Below are the code and all the weights of a small trained network. Each question names an input and a class and asks about switching units off, where a switched-off unit gives its printed mean instead of its output.

import numpy as np


def w(rows, s, z=0):
    codes = np.array(rows[::2]) - 128.0
    scale = np.full(codes.shape[1], s)
    scale[-1] = z or s
    return codes * scale


def f(y):
    return y / 2 * (1 + np.tanh(0.7978845608 * (y + 0.044715 * y**3)))


def log_softmax(a):
    a = a - a.max(-1, keepdims=True)
    return a - np.log(np.exp(a).sum(-1, keepdims=True))


def net(x, mask):
    res = np.array(x, float).reshape(1, 5) / 4 @ E
    y = f(res @ A[0][:, :-1].T + A[0][:, -1])
    res = res + np.where(mask, y, B[0][:, -1]) @ B[0][:, :-1]
    return log_softmax(res[-1] @ U[:, :-1].T + U[:, -1])


A, B = {}, {}
E = w([
[111,140,134,146,163],'x0',
[232,80,85,214,204],'x1',
[163,255,106,199,26],'x2',
[59,126,124,188,205],'x3',
[65,153,148,151,66],'x4',
],0.0086)
A[0] = w([
[249,66,130,110,212,148],'n0',
[151,167,161,248,198,178],'n1',
[80,106,176,30,164,216],'n2',
[129,140,92,166,128,4],'n3',
[62,91,100,60,168,162],'n4',
[97,95,58,174,116,87],'n5',
[115,149,145,75,14,141],'n6',
],0.018,0.0029)
B[0] = w([
[254,93,100,70,139,251],'n0',
[106,140,84,205,125,209],'n1',
[59,105,198,142,181,233],'n2',
[65,92,108,128,138,141],'n3',
[104,113,174,135,188,214],'n4',
[144,159,113,139,155,143],'n5',
[118,157,123,79,61,224],'n6',
],0.026,0.018)
U = w([
[68,125,42,253,164,254],'0',
[15,45,216,82,232,129],'1',
[49,156,143,12,3,122],'2',
[236,17,97,75,212,6],'3',
],0.007,0.0018)

Each question gives the input, the list of numbers given to net, and the class t.
The units are the neurons (one row each of A and B). Each row of codes is followed by its name. A weight is (code - 128) times the scale printed after its matrix; where a second scale follows, it is the last column's (A, B and U).
mask holds one flag per neuron, in row order. A switched-off neuron (its flag False) gives its mean, the last column of its row in B, instead of its output. The means were averaged over made-up inputs and are rounded, as every weight is.
A unit's drop is (log p(t) with every unit on - log p(t) with that unit switched off) / (log p(t) with every unit on - log p(t) with every unit switched off).
most important unit: the unit with the biggest drop
k most important neurons: the k neurons with the biggest drops, biggest first
drop when u is switched off: that unit's drop, to one decimal
input [1,-4,-3,-6,7], class 2: most important unit => n6
input [-2,-3,-1,2,7], class 2: 2 most important neurons => n6, n4
input [-2,7,6,3,-5], class 0: 2 most important neurons => n1, n3
input [-2,-1,0,5,7], class 0: 4 most important neurons => n0, n2, n6, n4
input [-3,5,0,-8,6], class 2: 2 most important neurons => n0, n6
input [4,-2,2,6,-8], class 0: 2 most important neurons => n1, n0
input [-6,-8,0,-4,-4], class 2: drop when n6 is switched off => 5.0
input [8,0,-1,3,8], class 0: drop when n0 is switched off => 0.2
input [-7,4,-1,3,4], class 0: drop when n0 is switched off => 0.9
input [0,1,-1,1,3], class 0: drop when n0 is switched off => 1.7
